Below is a small trained network, with its code and all its weights. Each question gives an input and a target symbol and asks what happens when units are switched off, that is, made to give their printed mean instead of their output.

import numpy as np


def w(rows, s, z=0):
    codes = np.array(rows[::2]) - 128.0
    scale = np.full(codes.shape[1], s)
    scale[-1] = z or s
    return codes * scale


def f(y):
    return np.maximum(y, 0)


def softmax(a):
    e = np.exp(a - a.max(-1, keepdims=True))
    return e / e.sum(-1, keepdims=True)


def log_softmax(a):
    a = a - a.max(-1, keepdims=True)
    return a - np.log(np.exp(a).sum(-1, keepdims=True))


def net(x, mask):
    ids = ['αδεζλπσφ'.index(c) for c in x.split()]
    T = len(ids)
    res = E[ids] + P[:T]
    q, k, v = (res @ M[0].T for M in (Q, K, V))
    z = softmax(np.where(np.tri(T) > 0, q @ k.T / 2**0.5, -1e9)) @ v
    res = res + np.where(mask[0], z, O[0][:, -1]) @ O[0][:, :-1]
    y = f(res @ A[0][:, :-1].T + A[0][:, -1])
    res = res + np.where(mask[1:13], y, B[0][:, -1]) @ B[0][:, :-1]
    return log_softmax(res[-1] @ U[:, :-1].T + U[:, -1])


Q, K, V, O, A, B = {}, {}, {}, {}, {}, {}
E = w([
[250,199,104,95,73],'α',
[92,178,82,119,177],'δ',
[136,138,217,145,59],'ε',
[214,121,120,46,132],'ζ',
[96,132,136,211,141],'λ',
[98,72,203,56,142],'π',
[112,133,162,70,197],'σ',
[199,173,54,200,106],'φ',
],0.016)
P = w([
[52,245,127,100,52],'0',
[67,213,128,107,77],'1',
[86,186,127,113,100],'2',
[99,162,133,121,121],'3',
[112,136,136,128,141],'4',
[128,114,139,136,166],'5',
[143,88,140,141,186],'6',
[158,63,148,151,210],'7',
[176,40,151,155,232],'8',
],0.011)
Q[0] = w([
[205,166,151,182,85],'head 0',
[88,134,110,251,128],'head 0',
],0.026)
K[0] = w([
[204,120,163,168,27],'head 0',
[83,118,87,250,124],'head 0',
],0.028)
V[0] = w([
[183,31,220,194,255],'head 0',
[232,78,71,141,249],'head 0',
],0.0072)
O[0] = w([
[153,253,107,107,115,4],'head 0',
[17,92,134,127,38,51],'head 0',
],0.0053,0.0035)
A[0] = w([
[156,141,97,170,114,99],'neuron 0',
[107,160,173,128,33,38],'neuron 1',
[136,187,126,116,85,76],'neuron 2',
[92,111,142,142,122,133],'neuron 3',
[161,91,118,140,150,124],'neuron 4',
[120,97,143,66,93,3],'neuron 5',
[62,241,105,122,26,66],'neuron 6',
[77,205,36,81,64,45],'neuron 7',
[47,208,155,106,56,153],'neuron 8',
[67,250,90,55,15,65],'neuron 9',
[126,68,144,162,131,66],'neuron 10',
[75,196,106,59,99,103],'neuron 11',
],0.018,0.0044)
B[0] = w([
[132,121,165,115,123,194],'neuron 0',
[115,126,119,53,129,160],'neuron 1',
[123,105,107,101,97,158],'neuron 2',
[141,129,132,108,132,170],'neuron 3',
[108,132,133,139,146,175],'neuron 4',
[109,159,154,178,78,171],'neuron 5',
[23,114,95,137,122,176],'neuron 6',
[107,108,176,119,80,195],'neuron 7',
[105,172,136,74,165,217],'neuron 8',
[123,146,1,120,104,184],'neuron 9',
[137,149,103,100,105,158],'neuron 10',
[182,158,137,137,93,254],'neuron 11',
],0.041,0.0037)
U = w([
[107,167,161,100,75,200],'α',
[221,94,254,162,94,226],'δ',
[206,94,122,229,109,227],'ε',
[108,137,134,185,199,176],'ζ',
[187,200,144,131,157,1],'λ',
[157,58,108,104,103,59],'π',
[119,57,183,139,66,46],'σ',
[192,59,195,54,117,94],'φ',
],0.0064,0.0082)

Each question gives the input, a string of symbols that net reads in full, and the target symbol t.
The units are the heads (2 rows each of Q, K, V and O) and the neurons (one row each of A and B). Each row of codes is followed by its name. A weight is (code - 128) times the scale printed after its matrix; where a second scale follows, it is the last column's (O, A, B and U).
mask holds one flag per unit, heads first, then neurons. A switched-off unit (its flag False) gives its mean, the last column of its rows in O or B, instead of its output. The means were averaged over made-up inputs and are rounded, as every weight is.
A unit's drop is (log p(t) with every unit on - log p(t) with that unit switched off) / (log p(t) with every unit on - log p(t) with every unit switched off).
The circuit of an input: a set's keep is (log p(t) with only the set's units on - log p(t) with every unit switched off) / (log p(t) with every unit on - log p(t) with every unit switched off). Starting from the 12 units with the biggest drops (on a tie, the unit counted first), units are removed one at a time, each time the one whose removal leaves the highest keep (on an exact tie, the one counted first), for as long as the keep stays at least 0.8.
units of the circuit, in order: the units of the circuit, biggest drop first
most important unit: the unit with the biggest drop
k most important neurons: the k neurons with the biggest drops, biggest first
drop of u: that unit's drop, to one decimal
input π φ φ, target δ: 3 most important neurons -> neuron 0; neuron 9; neuron 8
input λ σ δ ζ λ σ, target δ: most important unit -> head 0
input δ ε λ δ α, target π: units of the circuit, in order -> neuron 9; neuron 2
input π ζ δ π, target δ: units of the circuit, in order -> neuron 9; neuron 6; neuron 5
input ζ π ζ, target δ: units of the circuit, in order -> head 0; neuron 9; neuron 5
input δ λ δ, target δ: units of the circuit, in order -> head 0; neuron 9; neuron 6; neuron 8
input δ α δ α, target δ: units of the circuit, in order -> head 0; neuron 9
input ζ φ δ φ, target δ: 4 most important neurons -> neuron 0; neuron 9; neuron 6; neuron 8
input ε δ π π π, target δ: 2 most important neurons -> neuron 9; neuron 6
input δ ε δ δ π δ α δ λ, target α: drop of neuron 0 -> 0.1
input λ π λ λ δ δ, target δ: drop of neuron 6 -> 0.2
input π ζ λ, target ζ: drop of neuron 6 -> 0.2
